Below is a small trained network, with its code and all its weights. Each question gives an input and a target symbol and asks what happens when units are switched off, that is, made to give their printed mean instead of their output.

import numpy as np


def w(rows, s, z=0):
    codes = np.array(rows[::2]) - 128.0
    scale = np.full(codes.shape[1], s)
    scale[-1] = z or s
    return codes * scale


def f(y):
    return y / 2 * (1 + np.tanh(0.7978845608 * (y + 0.044715 * y**3)))


def softmax(a):
    e = np.exp(a - a.max(-1, keepdims=True))
    return e / e.sum(-1, keepdims=True)


def log_softmax(a):
    a = a - a.max(-1, keepdims=True)
    return a - np.log(np.exp(a).sum(-1, keepdims=True))


def net(x, mask):
    ids = ['αβγδεζημξπστφψω'.index(c) for c in x.split()]
    T = len(ids)
    res = E[ids] + P[:T]
    u = 0
    for l in range(2):
        q, k, v = (res @ M[l].T for M in (Q, K, V))
        z = softmax(np.where(np.tri(T) > 0, q @ k.T / 2**0.5, -1e9)) @ v
        res = res + np.where(mask[u], z, O[l][:, -1]) @ O[l][:, :-1]
        u += 1
        y = f(res @ A[l][:, :-1].T + A[l][:, -1])
        res = res + np.where(mask[u : u + 12], y, B[l][:, -1]) @ B[l][:, :-1]
        u += 12
    return log_softmax(res[-1] @ U[:, :-1].T + U[:, -1])


Q, K, V, O, A, B = {}, {}, {}, {}, {}, {}
E = w([
[89,239,81,102,24,28,170,115,156,142],'α',
[80,102,114,168,84,166,65,184,63,148],'β',
[62,110,142,154,105,171,136,57,163,112],'γ',
[128,151,218,104,75,110,84,175,142,153],'δ',
[56,203,150,107,184,154,155,138,132,152],'ε',
[167,156,158,151,35,96,186,76,69,122],'ζ',
[113,158,85,218,132,128,90,100,115,204],'η',
[195,148,157,76,174,80,123,80,194,108],'μ',
[172,89,181,175,165,115,155,149,85,155],'ξ',
[150,58,131,68,175,93,74,156,74,108],'π',
[194,161,88,157,155,90,134,185,134,173],'σ',
[154,96,132,171,135,171,113,211,159,56],'τ',
[96,158,27,196,176,89,93,101,106,81],'φ',
[205,148,87,184,138,202,183,123,113,126],'ψ',
[170,84,86,171,69,7,37,106,105,56],'ω',
],0.014)
P = w([
[63,126,16,90,45,149,224,251,103,212],'0',
[77,187,87,135,62,131,177,193,107,151],'1',
[93,209,134,136,71,155,125,175,95,124],'2',
[95,190,147,147,84,144,120,155,115,121],'3',
[105,191,173,162,98,149,92,150,102,115],'4',
[137,172,190,149,108,151,104,121,104,134],'5',
[120,148,204,170,102,132,92,114,105,126],'6',
[129,133,212,176,142,125,80,114,125,133],'7',
[148,91,213,160,112,124,98,100,108,142],'8',
[161,101,212,166,135,124,74,62,102,147],'9',
[167,97,234,180,149,110,92,51,103,127],'10',
[184,56,243,172,169,113,103,55,129,141],'11',
[202,60,248,186,184,130,54,54,119,139],'12',
[227,65,253,183,179,171,37,24,104,159],'13',
],0.0036)
Q[0] = w([
[69,102,69,43,151,162,171,83,203,144],'0.h1',
[255,70,208,177,214,64,57,242,34,152],'0.h1',
],0.006)
K[0] = w([
[53,228,51,162,85,175,205,119,254,130],'0.h1',
[213,120,179,151,212,63,114,177,6,89],'0.h1',
],0.0077)
V[0] = w([
[150,103,204,178,99,38,173,2,103,191],'0.h1',
[153,36,133,22,251,67,134,160,29,67],'0.h1',
],0.0038)
O[0] = w([
[108,204,242,216,120,78,138,104,144,109,248],'0.h1',
[146,142,141,49,190,121,153,111,4,93,42],'0.h1',
],0.0048,0.0015)
A[0] = w([
[146,148,101,119,163,232,183,123,176,162,18],'0.n1',
[100,44,142,131,138,187,76,79,154,101,69],'0.n2',
[124,61,155,211,140,132,96,66,66,114,252],'0.n3',
[137,96,156,61,197,83,75,82,130,86,140],'0.n4',
[101,120,45,93,255,156,76,84,132,110,39],'0.n5',
[138,98,230,74,102,145,109,75,167,123,155],'0.n6',
[81,140,36,152,175,115,126,77,119,118,240],'0.n7',
[162,48,51,159,138,100,190,162,148,105,95],'0.n8',
[98,106,148,128,131,118,169,149,183,53,242],'0.n9',
[131,153,126,172,78,95,178,144,107,249,126],'0.n10',
[109,100,154,121,151,134,147,57,157,134,68],'0.n11',
[192,109,151,174,120,87,193,117,56,204,228],'0.n12',
],0.0068,0.0042)
B[0] = w([
[147,125,38,116,51,187,148,32,56,147,115],'0.n1',
[164,70,182,156,152,96,207,164,160,91,145],'0.n2',
[144,66,208,208,157,196,69,136,154,107,253],'0.n3',
[132,79,108,88,127,130,99,2,180,120,140],'0.n4',
[20,247,131,119,129,77,196,67,136,38,116],'0.n5',
[76,105,181,171,205,90,80,125,219,140,181],'0.n6',
[85,164,186,197,203,138,72,149,136,125,176],'0.n7',
[219,206,81,157,155,112,127,132,131,40,122],'0.n8',
[166,180,177,116,137,199,128,128,162,72,184],'0.n9',
[133,210,142,166,92,122,83,119,101,151,164],'0.n10',
[96,84,96,123,120,158,244,42,182,65,133],'0.n11',
[146,199,158,139,160,174,72,96,122,116,215],'0.n12',
],0.0065,0.0066)
Q[1] = w([
[153,204,255,225,202,236,8,211,167,158],'1.h1',
[147,195,243,168,214,218,47,189,69,142],'1.h1',
],0.0074)
K[1] = w([
[167,7,222,169,191,151,83,2,179,95],'1.h1',
[203,14,244,144,240,124,79,83,149,134],'1.h1',
],0.0074)
V[1] = w([
[138,122,183,169,148,172,173,200,23,180],'1.h1',
[33,90,142,167,122,205,255,124,185,163],'1.h1',
],0.0057)
O[1] = w([
[94,197,253,207,167,219,138,232,34,120,139],'1.h1',
[109,213,73,68,84,242,64,147,174,110,255],'1.h1',
],0.0053,0.0054)
A[1] = w([
[143,219,108,87,131,50,120,39,215,174,48],'1.n1',
[111,124,31,185,117,171,109,99,53,201,124],'1.n2',
[37,76,164,129,105,177,151,82,164,94,217],'1.n3',
[45,125,134,114,159,69,119,143,84,243,237],'1.n4',
[127,156,123,150,155,128,72,51,141,190,53],'1.n5',
[148,79,148,33,70,118,184,216,168,167,254],'1.n6',
[175,104,89,166,59,178,190,122,60,88,226],'1.n7',
[122,113,107,111,51,104,116,71,172,28,40],'1.n8',
[83,8,165,151,147,137,201,50,154,154,126],'1.n9',
[52,248,131,103,160,45,181,115,175,167,79],'1.n10',
[82,134,103,143,62,176,102,137,188,127,99],'1.n11',
[122,104,2,124,168,141,144,162,142,97,9],'1.n12',
],0.0063,0.0029)
B[1] = w([
[65,57,105,158,87,131,245,167,140,136,164],'1.n1',
[133,35,146,178,156,153,93,38,150,199,139],'1.n2',
[187,177,90,100,128,140,94,137,88,129,254],'1.n3',
[109,24,157,79,156,74,170,93,88,123,150],'1.n4',
[107,130,128,111,118,112,176,143,159,156,184],'1.n5',
[92,80,176,87,165,67,66,113,253,92,125],'1.n6',
[168,46,186,116,117,163,158,75,100,80,132],'1.n7',
[174,103,215,233,156,110,111,192,95,202,165],'1.n8',
[132,192,102,94,112,149,86,160,70,123,191],'1.n9',
[75,71,26,171,101,167,215,160,100,86,147],'1.n10',
[101,114,56,129,113,87,83,105,128,148,236],'1.n11',
[83,136,166,229,172,159,96,168,155,33,118],'1.n12',
],0.0069,0.007)
U = w([
[99,121,114,183,58,121,158,156,120,124,123],'α',
[94,19,98,119,88,169,57,191,43,158,45],'β',
[122,196,86,88,101,193,56,126,155,130,211],'γ',
[59,138,213,50,94,45,69,195,166,154,85],'δ',
[29,128,120,28,217,210,193,130,100,163,171],'ε',
[125,213,177,129,38,91,143,26,91,81,75],'ζ',
[84,91,126,163,163,120,100,95,144,229,3],'η',
[154,66,126,129,186,101,188,78,244,143,207],'μ',
[95,162,203,143,179,161,149,189,79,127,92],'ξ',
[120,101,110,22,192,97,100,57,49,104,226],'π',
[254,209,42,118,183,63,141,206,103,231,169],'σ',
[167,51,115,132,130,165,129,240,161,52,77],'τ',
[68,151,96,179,191,81,111,107,134,50,55],'φ',
[170,81,110,121,122,204,170,49,95,122,99],'ψ',
[161,82,111,170,85,25,79,98,102,89,135],'ω',
],0.0057,0.0052)

Each question gives the input, a string of symbols that net reads in full, and the target symbol t.
The units are the heads (2 rows each of Q, K, V and O) and the neurons (one row each of A and B). Each row of codes is followed by its name. A weight is (code - 128) times the scale printed after its matrix; where a second scale follows, it is the last column's (O, A, B and U).
mask holds one flag per unit, layer by layer, with each layer's heads first. A switched-off unit (its flag False) gives its mean, the last column of its rows in O or B, instead of its output. The means were averaged over made-up inputs and are rounded, as every weight is.
A unit's drop is (log p(t) with every unit on - log p(t) with that unit switched off) / (log p(t) with every unit on - log p(t) with every unit switched off).
The circuit of an input: a set's keep is (log p(t) with only the set's units on - log p(t) with every unit switched off) / (log p(t) with every unit on - log p(t) with every unit switched off). Starting from the 12 units with the biggest drops (on a tie, the unit counted first), units are removed one at a time, each time the one whose removal leaves the highest keep (on an exact tie, the one counted first), for as long as the keep stays at least 0.8.
units of the circuit, in order: the units of the circuit, biggest drop first
most important unit: the unit with the biggest drop
k most important neurons: the k neurons with the biggest drops, biggest first
k most important neurons of layer l: the k neurons of layer l with the biggest drops, biggest first
drop when u is switched off: that unit's drop, to one decimal
input σ ξ γ β ξ τ, target ξ: units of the circuit, in order => [1.h1]
input φ σ φ, target φ: units of the circuit, in order => [0.n5; 0.n7; 1.h1]
input π δ ξ ξ γ γ γ γ α γ β μ ε, target μ: 2 most important neurons of layer 0 => [0.n4; 0.n6]
input γ μ ε ξ ε δ, target ξ: 2 most important neurons => [0.n3; 1.n11]
input ξ ε σ φ τ ξ γ γ ψ, target ψ: units of the circuit, in order => [1.n7; 0.n1; 0.n6]
input σ σ σ γ π ξ τ ε σ γ ζ, target γ: 2 most important neurons => [0.n12; 0.n2]
input ψ γ ε α ψ μ ξ ψ φ ζ, target ξ: units of the circuit, in order => [0.n3; 1.h1]
input η γ π δ ξ τ ψ σ, target ξ: units of the circuit, in order => [1.h1; 1.n11]
input γ γ σ σ ξ δ φ, target ξ: units of the circuit, in order => [1.h1; 0.n7]
input ξ γ ε γ δ γ γ μ τ τ δ δ, target μ: units of the circuit, in order => [0.n4; 1.h1; 0.n6]
input γ φ γ γ ε ε ψ δ ε π ξ φ δ η, target ξ: units of the circuit, in order => [1.h1; 0.h1]
input σ ξ ξ ζ γ δ γ π η ξ γ μ, target μ: 3 most important neurons => [1.n1; 0.n6; 0.n4]
input γ γ σ σ δ ξ γ γ ξ β γ τ ξ, target ξ: 3 most important neurons => [0.n3; 0.n12; 1.n11]
input ε σ δ τ ω π σ α φ φ η ξ τ, target ξ: 2 most important neurons => [1.n11; 0.n3]
input γ μ μ γ γ ε ξ δ, target ξ: units of the circuit, in order => [1.h1]
input γ γ γ γ γ σ ε ξ ψ δ β, target ξ: 2 most important neurons => [0.n3; 1.n11]
input δ γ γ γ ξ ζ γ μ, target μ: 2 most important neurons of layer 0 => [0.n4; 0.n6]
input ε α π γ γ γ δ φ γ σ σ, target γ: 2 most important neurons of layer 1 => [1.n8; 1.n4]
input δ γ ξ ξ σ φ τ γ η β δ π γ, target γ: 2 most important neurons of layer 1 => [1.n3; 1.n9]
input γ τ ε γ μ δ γ γ β σ, target γ: most important unit => 0.n3
input ε ω σ δ π ε σ σ ξ ξ γ ψ σ ψ, target ψ: 3 most important neurons of layer 0 => [0.n1; 0.n6; 0.n2]
input φ ε φ, target φ: 3 most important neurons of layer 0 => [0.n5; 0.n7; 0.n8]
input γ ξ σ ε σ, target ξ: 2 most important neurons of layer 0 => [0.n12; 0.n4]
input ξ ξ ψ ξ ε δ φ, target ξ: drop when 1.n4 is switched off => 0.0
input γ φ η γ ω γ ξ ξ, target ξ: drop when 0.h1 is switched off => 0.1
input φ φ η γ γ γ τ β ξ φ ξ ε ξ ζ, target ξ: drop when 0.n3 is switched off => 0.2
